Here is a tiny trained network, its code and every weight. The questions are about switching its units off for an input and a class, where a switched-off unit gives its printed mean instead of its output.

import numpy as np


def w(rows, s, z=0):
    codes = np.array(rows[::2]) - 128.0
    scale = np.full(codes.shape[1], s)
    scale[-1] = z or s
    return codes * scale


def f(y):
    return y / 2 * (1 + np.tanh(0.7978845608 * (y + 0.044715 * y**3)))


def log_softmax(a):
    a = a - a.max(-1, keepdims=True)
    return a - np.log(np.exp(a).sum(-1, keepdims=True))


def net(x, mask):
    res = np.array(x, float).reshape(1, 7) / 4 @ E
    y = f(res @ A[0][:, :-1].T + A[0][:, -1])
    res = res + np.where(mask, y, B[0][:, -1]) @ B[0][:, :-1]
    return log_softmax(res[-1] @ U[:, :-1].T + U[:, -1])


A, B = {}, {}
E = w([
[128,114,117,119,126,137,129],'x0',
[147,164,117,135,110,109,143],'x1',
[68,137,30,242,148,178,80],'x2',
[47,114,208,208,72,232,225],'x3',
[181,31,164,203,138,2,174],'x4',
[132,135,99,114,127,120,148],'x5',
[118,112,144,124,137,134,119],'x6',
],0.0093)
A[0] = w([
[163,47,154,119,94,104,171,30],'n0',
[132,78,210,53,99,142,126,253],'n1',
[105,147,152,38,78,141,126,132],'n2',
[94,33,80,211,108,43,104,191],'n3',
[142,72,190,107,68,131,227,59],'n4',
[124,91,128,83,128,51,104,130],'n5',
[118,222,40,127,181,164,51,241],'n6',
[66,143,176,128,47,124,247,116],'n7',
[85,129,129,151,148,211,253,221],'n8',
[183,105,138,26,82,86,79,223],'n9',
],0.011,0.005)
B[0] = w([
[220,183,184,179,222,149,214,178],'n0',
[121,102,101,109,82,59,201,228],'n1',
[68,181,172,93,45,79,182,185],'n2',
[85,203,158,119,59,30,170,218],'n3',
[100,81,155,190,200,117,219,214],'n4',
[182,74,175,72,127,61,49,184],'n5',
[128,94,29,38,78,161,31,248],'n6',
[96,124,144,198,212,175,222,234],'n7',
[60,178,124,186,106,255,147,251],'n8',
[152,249,128,67,103,31,145,228],'n9',
],0.0093,0.014)
U = w([
[32,225,116,70,94,38,116,238],'0',
[48,232,199,160,6,191,214,246],'1',
[180,185,148,96,139,38,116,15],'2',
[114,89,188,167,197,164,217,30],'3',
[151,110,44,79,186,130,28,29],'4',
[42,213,126,204,124,255,102,2],'5',
],0.0088,0.0061)

Each question gives the input, the list of numbers given to net, and the class t.
The units are the neurons (one row each of A and B). Each row of codes is followed by its name. A weight is (code - 128) times the scale printed after its matrix; where a second scale follows, it is the last column's (A, B and U).
mask holds one flag per neuron, in row order. A switched-off neuron (its flag False) gives its mean, the last column of its row in B, instead of its output. The means were averaged over made-up inputs and are rounded, as every weight is.
A unit's drop is (log p(t) with every unit on - log p(t) with that unit switched off) / (log p(t) with every unit on - log p(t) with every unit switched off).
The circuit of an input: a set's keep is (log p(t) with only the set's units on - log p(t) with every unit switched off) / (log p(t) with every unit on - log p(t) with every unit switched off). Starting from all 10 units, units are removed one at a time, each time the one whose removal leaves the highest keep (on an exact tie, the one counted first), for as long as the keep stays at least 0.8.
circuit, biggest first: the units of the circuit, biggest drop first
top k neurons: the k neurons with the biggest drops, biggest first
drop when u is switched off: that unit's drop, to one decimal
input [2,5,2,-5,-5,7,-5], class 4: circuit, biggest first => n6
input [3,2,0,8,1,-3,-2], class 3: circuit, biggest first => n7; n4
input [-4,1,7,-3,-1,0,2], class 4: circuit, biggest first => n6; n9
input [-7,5,2,1,-8,-6,-5], class 5: circuit, biggest first => n9; n6
input [-8,2,-2,-6,1,3,-2], class 2: circuit, biggest first => n8; n5
input [8,8,8,-2,-1,-1,1], class 4: circuit, biggest first => n6; n9
input [5,-2,1,-5,-4,1,-1], class 4: circuit, biggest first => n6; n3
input [0,4,1,2,-5,-2,8], class 5: top 3 neurons => n3; n9; n1
input [-5,-8,-8,0,7,0,1], class 2: top 3 neurons => n9; n5; n8
input [2,-7,-6,0,-2,2,2], class 0: top 2 neurons => n8; n9
input [-1,0,-7,-6,1,7,4], class 2: top 3 neurons => n5; n8; n3
input [-1,8,-3,-7,1,1,-3], class 2: top 4 neurons => n5; n8; n3; n2
input [5,7,-6,-6,2,-7,-5], class 2: top 2 neurons => n5; n8
input [3,2,-2,7,8,4,-8], class 3: circuit, biggest first => n4
input [-5,-5,-2,-3,2,-3,4], class 2: drop when n5 is switched off => 0.2
input [8,0,-1,7,2,2,-5], class 3: drop when n7 is switched off => 0.3
input [-8,4,8,-3,-2,-1,0], class 4: drop when n6 is switched off => 0.2
